Below are the code and all the weights of a small trained network. Each question names an input and a class and asks about switching units off, where a switched-off unit gives its printed mean instead of its output.

import numpy as np


def w(rows, s, z=0):
    codes = np.array(rows[::2]) - 128.0
    scale = np.full(codes.shape[1], s)
    scale[-1] = z or s
    return codes * scale


def norm(h):
    return h / np.sqrt((h * h).mean(-1, keepdims=True) + 1e-5)


def f(y):
    return y / 2 * (1 + np.tanh(0.7978845608 * (y + 0.044715 * y**3)))


def log_softmax(a):
    a = a - a.max(-1, keepdims=True)
    return a - np.log(np.exp(a).sum(-1, keepdims=True))


def net(x, mask):
    res = np.array(x, float).reshape(1, 7) / 4 @ E
    u = 0
    for l in range(2):
        y = f(norm(res) @ A[l][:, :-1].T + A[l][:, -1])
        res = res + np.where(mask[u : u + 14], y, B[l][:, -1]) @ B[l][:, :-1]
        u += 14
    return log_softmax(norm(res)[-1] @ U[:, :-1].T + U[:, -1])


A, B = {}, {}
E = w([
[128,126,134,127,127,122,132,121,131,125],'x0',
[131,75,38,83,182,174,136,20,151,124],'x1',
[126,128,128,126,126,128,124,128,130,130],'x2',
[37,126,93,106,214,26,106,171,160,106],'x3',
[208,81,223,139,254,142,14,108,77,161],'x4',
[125,120,136,126,124,116,132,114,131,137],'x5',
[127,126,131,128,128,125,131,124,129,131],'x6',
],0.0095)
A[0] = w([
[96,127,122,109,134,116,96,133,137,117,18],'0.n0',
[144,134,145,143,119,94,148,159,104,166,3],'0.n1',
[120,108,148,128,94,51,168,71,129,140,166],'0.n2',
[108,104,130,128,202,82,98,153,136,134,75],'0.n3',
[221,119,188,139,115,187,112,91,106,136,43],'0.n4',
[108,133,137,134,246,53,99,136,117,135,74],'0.n5',
[135,114,91,128,176,140,130,76,95,163,27],'0.n6',
[139,126,140,122,137,126,100,113,131,148,41],'0.n7',
[174,121,168,138,118,182,119,104,115,143,59],'0.n8',
[149,100,99,120,216,160,98,43,129,127,51],'0.n9',
[150,129,253,138,135,97,85,204,105,136,25],'0.n10',
[126,141,53,141,140,200,110,215,108,101,54],'0.n11',
[184,109,221,132,243,134,68,120,111,130,24],'0.n12',
[148,137,120,140,141,112,132,122,129,131,24],'0.n13',
],0.02,0.0031)
B[0] = w([
[152,125,160,150,82,162,149,119,112,106,143],'0.n0',
[151,99,100,109,158,104,114,127,151,109,151],'0.n1',
[114,166,137,140,113,152,99,143,109,177,151],'0.n2',
[113,108,163,79,124,173,157,171,117,95,197],'0.n3',
[78,85,168,63,107,204,155,148,116,81,197],'0.n4',
[87,87,169,48,116,207,152,141,122,92,227],'0.n5',
[159,149,131,155,128,78,143,104,159,95,160],'0.n6',
[111,130,103,149,119,127,108,125,102,128,142],'0.n7',
[110,112,159,49,137,155,149,173,127,108,171],'0.n8',
[210,165,110,191,158,86,113,102,164,87,196],'0.n9',
[215,171,106,192,156,86,124,74,176,69,235],'0.n10',
[132,149,138,126,108,155,111,130,131,192,141],'0.n11',
[75,153,81,158,91,92,101,135,100,254,255],'0.n12',
[128,98,125,129,135,125,115,107,119,123,125],'0.n13',
],0.027,0.023)
A[1] = w([
[131,114,122,162,152,125,122,129,109,128,86],'1.n0',
[186,134,123,180,144,77,147,140,144,114,113],'1.n1',
[165,131,130,177,142,84,123,108,148,151,48],'1.n2',
[168,112,133,176,167,80,120,117,160,103,76],'1.n3',
[94,113,109,150,115,94,96,125,96,194,32],'1.n4',
[94,118,151,162,143,96,123,135,109,147,5],'1.n5',
[158,106,137,142,117,95,125,111,132,110,67],'1.n6',
[175,103,132,91,131,144,130,82,130,111,84],'1.n7',
[129,95,94,104,89,75,128,134,122,179,43],'1.n8',
[149,80,159,138,151,148,107,110,97,162,91],'1.n9',
[84,137,100,149,105,119,124,125,83,249,109],'1.n10',
[211,136,115,170,147,79,126,90,142,113,89],'1.n11',
[156,124,99,146,178,98,125,72,128,78,86],'1.n12',
[74,53,179,91,137,139,152,173,98,89,103],'1.n13',
],0.02,0.0033)
B[1] = w([
[129,152,101,110,85,118,122,143,125,67,125],'1.n0',
[199,113,161,101,205,111,80,9,141,126,175],'1.n1',
[137,87,92,110,89,176,207,126,125,22,160],'1.n2',
[186,223,104,209,117,128,159,185,164,165,172],'1.n3',
[109,180,57,117,24,154,192,157,140,200,173],'1.n4',
[110,150,107,126,71,190,132,89,210,168,125],'1.n5',
[112,178,82,132,138,167,141,82,171,121,144],'1.n6',
[63,127,153,162,180,99,71,203,85,174,156],'1.n7',
[73,206,115,203,131,174,145,83,45,160,151],'1.n8',
[72,159,106,171,122,104,153,203,220,127,123],'1.n9',
[62,61,50,142,151,26,118,72,57,171,251],'1.n10',
[166,115,177,182,195,37,93,223,182,127,192],'1.n11',
[218,136,93,173,102,138,99,72,137,187,173],'1.n12',
[142,89,236,83,143,218,116,160,139,91,214],'1.n13',
],0.015,0.019)
U = w([
[95,137,47,145,88,81,140,99,73,188,214],'0',
[121,115,183,65,104,207,145,167,112,82,143],'1',
[250,179,95,198,160,66,122,109,177,99,9],'2',
],0.012,0.0015)

Each question gives the input, the list of numbers given to net, and the class t.
The units are the neurons (one row each of A and B). Each row of codes is followed by its name. A weight is (code - 128) times the scale printed after its matrix; where a second scale follows, it is the last column's (A, B and U).
mask holds one flag per neuron, layer by layer. A switched-off neuron (its flag False) gives its mean, the last column of its row in B, instead of its output. The means were averaged over made-up inputs and are rounded, as every weight is.
A unit's drop is (log p(t) with every unit on - log p(t) with that unit switched off) / (log p(t) with every unit on - log p(t) with every unit switched off).
The circuit of an input: a set's keep is (log p(t) with only the set's units on - log p(t) with every unit switched off) / (log p(t) with every unit on - log p(t) with every unit switched off). Starting from the 12 units with the biggest drops (on a tie, the unit counted first), units are removed one at a time, each time the one whose removal leaves the highest keep (on an exact tie, the one counted first), for as long as the keep stays at least 0.8.
circuit, biggest first: the units of the circuit, biggest drop first
unit that matters most: the unit with the biggest drop
k most important neurons: the k neurons with the biggest drops, biggest first
top k neurons in layer l: the k neurons of layer l with the biggest drops, biggest first
drop when u is switched off: that unit's drop, to one decimal
input [7,2,4,8,6,-1,-6], class 1: unit that matters most => 0.n5
input [7,-7,1,-6,-2,-8,2], class 2: top 3 neurons in layer 0 => [0.n10 0.n5 0.n3]
input [-6,4,-8,-5,6,8,2], class 0: 3 most important neurons => [0.n12 0.n10 0.n5]
input [4,6,2,6,7,0,7], class 0: 4 most important neurons => [0.n12 0.n10 0.n4 0.n5]
input [-8,8,-7,-1,-7,-7,6], class 2: 2 most important neurons => [0.n5 0.n12]
input [7,-1,3,6,6,2,-1], class 0: 4 most important neurons => [0.n12 0.n4 0.n8 0.n10]
input [8,5,-3,1,6,5,-8], class 0: 3 most important neurons => [0.n12 0.n10 0.n9]
input [-8,4,5,-5,-4,1,7], class 1: top 2 neurons in layer 0 => [0.n10 0.n12]
input [1,-4,-8,5,3,8,0], class 1: top 2 neurons in layer 0 => [0.n5 0.n3]
input [-3,-5,-1,5,-1,6,-4], class 1: top 3 neurons in layer 0 => [0.n5 0.n9 0.n3]
input [0,8,5,6,0,7,3], class 2: top 2 neurons in layer 0 => [0.n9 0.n4]
input [2,1,-5,5,6,-4,-8], class 0: 2 most important neurons => [0.n12 0.n4]
input [6,3,4,-3,2,-7,7], class 1: 3 most important neurons => [0.n4 0.n8 0.n10]
input [-8,8,1,-6,-4,8,-8], class 2: top 2 neurons in layer 0 => [0.n5 0.n12]
input [4,-7,3,-5,-2,1,-7], class 2: circuit, biggest first => [0.n10]
input [4,4,-3,-1,-3,6,6], class 2: top 2 neurons in layer 0 => [0.n12 0.n5]
input [2,-6,-1,-3,6,-7,-8], class 0: 2 most important neurons => [0.n12 0.n9]
input [-2,2,3,5,4,4,-3], class 1: top 2 neurons in layer 0 => [0.n5 0.n3]
input [-2,5,-5,0,7,-7,-8], class 0: drop when 0.n12 is switched off => 3.2
input [-8,-8,-4,-4,2,7,-2], class 2: unit that matters most => 0.n10
input [-1,-3,3,-2,8,0,1], class 0: drop when 0.n12 is switched off => 2.4
input [-8,7,3,-1,8,2,0], class 0: drop when 0.n12 is switched off => 3.5
input [1,-3,1,8,2,-7,3], class 1: drop when 1.n4 is switched off => 0.0
